Here is a tiny trained network, its code and every weight. The questions are about switching its units off for an input and a target symbol, where a switched-off unit gives its printed mean instead of its output.

import numpy as np


def w(rows, s, z=0):
    codes = np.array(rows[::2]) - 128.0
    scale = np.full(codes.shape[1], s)
    scale[-1] = z or s
    return codes * scale


def f(y):
    return np.maximum(y, 0)


def softmax(a):
    e = np.exp(a - a.max(-1, keepdims=True))
    return e / e.sum(-1, keepdims=True)


def log_softmax(a):
    a = a - a.max(-1, keepdims=True)
    return a - np.log(np.exp(a).sum(-1, keepdims=True))


def net(x, mask):
    ids = ['αγεζλμτφψω'.index(c) for c in x.split()]
    T = len(ids)
    res = E[ids] + P[:T]
    u = 0
    for l in range(3):
        q, k, v = (res @ M[l].T for M in (Q, K, V))
        z = softmax(np.where(np.tri(T) > 0, q @ k.T / 3**0.5, -1e9)) @ v
        res = res + np.where(mask[u], z, O[l][:, -1]) @ O[l][:, :-1]
        u += 1
        y = f(res @ A[l][:, :-1].T + A[l][:, -1])
        res = res + np.where(mask[u : u + 8], y, B[l][:, -1]) @ B[l][:, :-1]
        u += 8
    return log_softmax(res[-1] @ U[:, :-1].T + U[:, -1])


Q, K, V, O, A, B = {}, {}, {}, {}, {}, {}
E = w([
[213,95,27,249],'α',
[157,103,98,134],'γ',
[13,229,122,133],'ε',
[200,115,156,59],'ζ',
[102,158,146,110],'λ',
[206,124,177,42],'μ',
[217,132,199,36],'τ',
[217,137,180,64],'φ',
[28,202,105,141],'ψ',
[171,123,123,95],'ω',
],0.012)
P = w([
[163,161,115,133],'0',
[4,95,135,112],'1',
[152,170,109,133],'2',
[123,74,172,135],'3',
[180,218,168,100],'4',
[93,99,182,158],'5',
[148,187,78,109],'6',
[123,108,219,139],'7',
[142,189,54,102],'8',
[77,118,241,152],'9',
[142,198,52,87],'10',
[99,112,228,160],'11',
[128,187,21,70],'12',
],0.013)
Q[0] = w([
[93,41,180,74],'0.h1',
[154,128,110,2],'0.h1',
[211,109,159,66],'0.h1',
],0.0066)
K[0] = w([
[132,34,119,112],'0.h1',
[99,91,235,73],'0.h1',
[109,48,2,219],'0.h1',
],0.0069)
V[0] = w([
[92,121,254,121],'0.h1',
[156,110,36,153],'0.h1',
[157,64,80,216],'0.h1',
],0.0063)
O[0] = w([
[207,70,34,83,4],'0.h1',
[254,112,45,44,224],'0.h1',
[123,128,206,137,220],'0.h1',
],0.0084,0.0028)
A[0] = w([
[167,136,138,88,224],'0.n1',
[183,197,74,135,44],'0.n2',
[140,152,104,53,139],'0.n3',
[162,157,114,187,99],'0.n4',
[146,188,48,67,181],'0.n5',
[102,181,121,150,66],'0.n6',
[64,190,141,199,69],'0.n7',
[93,247,155,142,253],'0.n8',
],0.013,0.0062)
B[0] = w([
[1,53,16,234,214],'0.n1',
[187,27,81,211,204],'0.n2',
[176,124,84,203,177],'0.n3',
[148,29,121,124,187],'0.n4',
[217,124,128,242,239],'0.n5',
[50,54,158,12,142],'0.n6',
[243,14,156,80,159],'0.n7',
[209,94,39,130,255],'0.n8',
],0.0065,0.0094)
Q[1] = w([
[186,142,49,8],'1.h1',
[79,111,174,62],'1.h1',
[187,199,107,81],'1.h1',
],0.011)
K[1] = w([
[103,26,3,90],'1.h1',
[92,107,199,121],'1.h1',
[133,126,66,167],'1.h1',
],0.012)
V[1] = w([
[133,21,136,148],'1.h1',
[122,32,62,1],'1.h1',
[131,36,138,91],'1.h1',
],0.0073)
O[1] = w([
[2,249,94,169,255],'1.h1',
[90,164,153,210,124],'1.h1',
[92,187,249,200,162],'1.h1',
],0.0052,0.011)
A[1] = w([
[141,219,9,139,165],'1.n1',
[110,28,38,140,86],'1.n2',
[167,163,2,125,166],'1.n3',
[7,219,142,243,183],'1.n4',
[189,132,72,188,115],'1.n5',
[143,124,176,25,2],'1.n6',
[212,120,237,173,105],'1.n7',
[194,130,44,179,125],'1.n8',
],0.0074,0.0088)
B[1] = w([
[80,114,179,76,224],'1.n1',
[164,69,171,145,196],'1.n2',
[79,87,240,92,235],'1.n3',
[198,83,76,51,206],'1.n4',
[156,215,201,142,237],'1.n5',
[229,101,21,71,128],'1.n6',
[120,150,2,86,138],'1.n7',
[121,167,168,126,254],'1.n8',
],0.01,0.018)
Q[2] = w([
[173,36,35,142],'2.h1',
[2,85,174,180],'2.h1',
[178,99,45,233],'2.h1',
],0.0041)
K[2] = w([
[21,67,75,253],'2.h1',
[152,47,128,91],'2.h1',
[91,188,52,151],'2.h1',
],0.0048)
V[2] = w([
[203,191,185,255],'2.h1',
[91,230,162,50],'2.h1',
[172,73,94,185],'2.h1',
],0.0087)
O[2] = w([
[73,162,2,79,251],'2.h1',
[239,131,76,186,169],'2.h1',
[122,206,175,115,85],'2.h1',
],0.0094,0.019)
A[2] = w([
[43,94,83,29,119],'2.n1',
[177,201,123,92,209],'2.n2',
[86,205,179,2,214],'2.n3',
[185,254,93,94,2],'2.n4',
[188,133,13,102,49],'2.n5',
[162,152,236,137,17],'2.n6',
[126,92,208,30,119],'2.n7',
[199,89,182,243,53],'2.n8',
],0.0098,0.0039)
B[2] = w([
[165,76,212,82,223],'2.n1',
[102,63,58,114,236],'2.n2',
[36,79,89,219,253],'2.n3',
[97,213,232,16,180],'2.n4',
[154,192,174,201,203],'2.n5',
[200,91,243,153,168],'2.n6',
[61,249,133,156,208],'2.n7',
[79,69,91,2,158],'2.n8',
],0.0088,0.0065)
U = w([
[160,59,166,11,128],'α',
[164,45,36,141,231],'γ',
[168,123,40,199,254],'ε',
[188,242,68,53,167],'ζ',
[49,119,18,102,89],'λ',
[131,140,131,142,56],'μ',
[141,165,99,88,72],'τ',
[127,148,147,176,77],'φ',
[126,171,191,178,80],'ψ',
[130,138,138,152,55],'ω',
],0.012,0.0061)

Each question gives the input, a string of symbols that net reads in full, and the target symbol t.
The units are the heads (3 rows each of Q, K, V and O) and the neurons (one row each of A and B). Each row of codes is followed by its name. A weight is (code - 128) times the scale printed after its matrix; where a second scale follows, it is the last column's (O, A, B and U).
mask holds one flag per unit, layer by layer, with each layer's heads first. A switched-off unit (its flag False) gives its mean, the last column of its rows in O or B, instead of its output. The means were averaged over made-up inputs and are rounded, as every weight is.
A unit's drop is (log p(t) with every unit on - log p(t) with that unit switched off) / (log p(t) with every unit on - log p(t) with every unit switched off).
The circuit of an input: a set's keep is (log p(t) with only the set's units on - log p(t) with every unit switched off) / (log p(t) with every unit on - log p(t) with every unit switched off). Starting from the 12 units with the biggest drops (on a tie, the unit counted first), units are removed one at a time, each time the one whose removal leaves the highest keep (on an exact tie, the one counted first), for as long as the keep stays at least 0.8.
units of the circuit, in order: the units of the circuit, biggest drop first
top k neurons: the k neurons with the biggest drops, biggest first
top k neurons in layer l: the k neurons of layer l with the biggest drops, biggest first
input φ α γ α γ λ ζ, target ψ: top 2 neurons in layer 1 => 1.n3; 1.n2
input γ ω φ, target ψ: top 2 neurons => 0.n1; 1.n3
input λ α λ, target α: top 2 neurons => 0.n8; 2.n8
input γ τ α, target ψ: top 2 neurons => 0.n4; 1.n3
input λ γ λ λ λ λ ω ζ α γ, target γ: top 3 neurons in layer 1 => 1.n5; 1.n3; 1.n8
input ψ α α α ψ, target λ: units of the circuit, in order => 2.n3
input γ ω α λ λ α μ α α α λ τ α, target α: top 2 neurons => 0.n8; 1.n4
input α μ ω μ α ζ λ ψ, target α: top 4 neurons => 1.n5; 0.n5; 2.n1; 1.n8
input λ α α ψ α ζ α λ, target γ: units of the circuit, in order => 1.n5; 1.n3
input φ ω λ ζ α γ ζ, target λ: units of the circuit, in order => 1.n2; 2.n3
input α ε γ α ε α λ λ γ, target α: top 2 neurons in layer 0 => 0.n6; 0.n8
input α α α λ α α ψ λ λ α, target ζ: top 2 neurons => 0.n1; 1.n3
input α ψ γ, target λ: units of the circuit, in order => 2.n3; 1.n5; 2.h1
input γ α λ, target ψ: top 3 neurons => 0.n8; 2.n7; 1.n4
input α ε α λ ω α γ α λ γ, target γ: top 3 neurons in layer 0 => 0.n5; 0.n1; 0.n2
input φ ζ γ γ α α ε α α α ω, target λ: top 4 neurons in layer 0 => 0.n6; 0.n1; 0.n2; 0.n7
input α ψ μ λ λ α α ζ α, target λ: top 4 neurons => 1.n5; 1.n8; 1.n3; 0.n5
input α γ α α ε, target λ: top 3 neurons in layer 0 => 0.n6; 0.n7; 0.n4
input α α α ε λ λ τ α ε ψ α φ μ, target λ: top 2 neurons in layer 0 => 0.n6; 0.n1
input ω α α α γ μ λ λ ε τ λ α ε, target α: top 4 neurons => 1.n3; 1.n1; 0.n6; 2.n8
input γ ε μ, target ψ: top 4 neurons => 0.n1; 2.n7; 2.n6; 1.n3
input λ λ λ α, target α: top neuron => 1.n5
input α γ λ λ α τ τ, target λ: top 2 neurons => 0.n1; 1.n5
input ψ α γ λ α ε, target α: top 4 neurons => 1.n5; 0.n5; 1.n8; 2.n1
input γ γ ω, target ψ: top 2 neurons => 0.n1; 1.n3
input φ μ α ε γ ω λ, target ψ: top 2 neurons in layer 1 => 1.n1; 1.n3
input λ α α α λ, target λ: top 3 neurons in layer 1 => 1.n2; 1.n5; 1.n8
